Small tables with named rows and columns. After each table, cells are looked up by row and column.

Table zinovag
         zonuli   dok  misano  vesol  gideg   ris
roripeg    0.53  0.41    0.38   0.39   0.39  0.39
sitebor    0.83  0.28    0.37   0.39   0.39  0.40
pep        0.03  0.23    0.35   0.38   0.39  0.38
nezogi     0.10  0.29    0.34   0.38   0.38  0.38
gibad      0.82  0.36    0.38   0.39   0.40  0.39
lapi       0.26  0.49    0.34   0.38   0.39  0.39
sen        0.17  0.47    0.31   0.38   0.39  0.39
pas        0.25  0.49    0.35   0.38   0.37  0.39
razef      0.51  0.56    0.51   0.39   0.38  0.38
koz        0.50  0.48    0.49   0.39   0.39  0.38

zonuli of razef = 0.51
vesol of sen = 0.38
misano of nezogi = 0.34
misano of razef = 0.51
gideg of gibad = 0.40
gideg of sitebor = 0.39
vesol of roripeg = 0.39
dok of koz = 0.48
ris of pas = 0.39
gideg of razef = 0.38
ris of nezogi = 0.38
vesol of pas = 0.38
gideg of koz = 0.39
ris of gibad = 0.39
zonuli of gibad = 0.82
misano of sen = 0.31
vesol of lapi = 0.38

lur =
|  | kopozuz | pap |
|---|---|---|
| nitu | 0.390 | -0.362 |
| malefi | 0.360 | 0.991 |
| vunezip | -0.532 | -0.500 |
| gafabav | -0.538 | 0.803 |

What is the kopozuz of gafabav in lur? -0.538
What is the pap of gafabav in lur? 0.803
What is the pap of nitu in lur? -0.362
What is the pap of malefi in lur? 0.991
What is the kopozuz of vunezip in lur? -0.532
What is the kopozuz of nitu in lur? 0.390
What is the pap of vunezip in lur? -0.500
What is the kopozuz of malefi in lur? 0.360

pututef:
|  | rizame | laname | zirumik | vev | kifese | nozop | zumef | pez |
|---|---|---|---|---|---|---|---|---|
| rotizu | 46 | 7 | 8 | -27 | 52 | 92 | 9 | 27 |
| silonif | 16 | 23 | 23 | 29 | 12 | 7 | 20 | 18 |
| tosib | -16 | 29 | 24 | 67 | -12 | -66 | 34 | 11 |
| los | -12 | 38 | 37 | 81 | -26 | -71 | 31 | 10 |
| luvus | 38 | 8 | 8 | -17 | 46 | 73 | 12 | 25 |
| vokiba | 7 | 23 | 20 | 36 | 9 | -11 | 25 | 15 |

silonif, rizame: 16
rotizu, kifese: 52
tosib, laname: 29
luvus, zirumik: 8
los, laname: 38
los, pez: 10
silonif, nozop: 7
tosib, rizame: -16
los, vev: 81
Row with the largest pez: rotizu

moz
columns: nufes, tosi, gosi
gef: [78, 115, 108]
rele: [192, 124, 69]
redini: [95, 116, 104]
tok: [92, 116, 104]
pon: [106, 118, 100]
vesopu: [246, 127, 53]
dugig: [122, 118, 94]
von: [62, 115, 114]
rezemo: [82, 116, 108]
tuni: [84, 115, 110]
nabivan: [112, 116, 98]
seg: [130, 120, 93]
tuf: [98, 116, 101]

What is the gosi of rele in moz?
69
What is the nufes of rele in moz?
192
What is the nufes of nabivan in moz?
112
What is the gosi of tok in moz?
104
What is the nufes of dugig in moz?
122
What is the nufes of von in moz?
62
What is the gosi of rezemo in moz?
108
What is the nufes of rezemo in moz?
82
What is the tosi of tuf in moz?
116
What is the tosi of rele in moz?
124
What is the tosi of redini in moz?
116
What is the gosi of nabivan in moz?
98
What is the nufes of tuni in moz?
84
What is the gosi of tuf in moz?
101
What is the nufes of tok in moz?
92
What is the gosi of pon in moz?
100
What is the gosi of seg in moz?
93
What is the tosi of dugig in moz?
118
What is the tosi of tuni in moz?
115
What is the tosi of gef in moz?
115

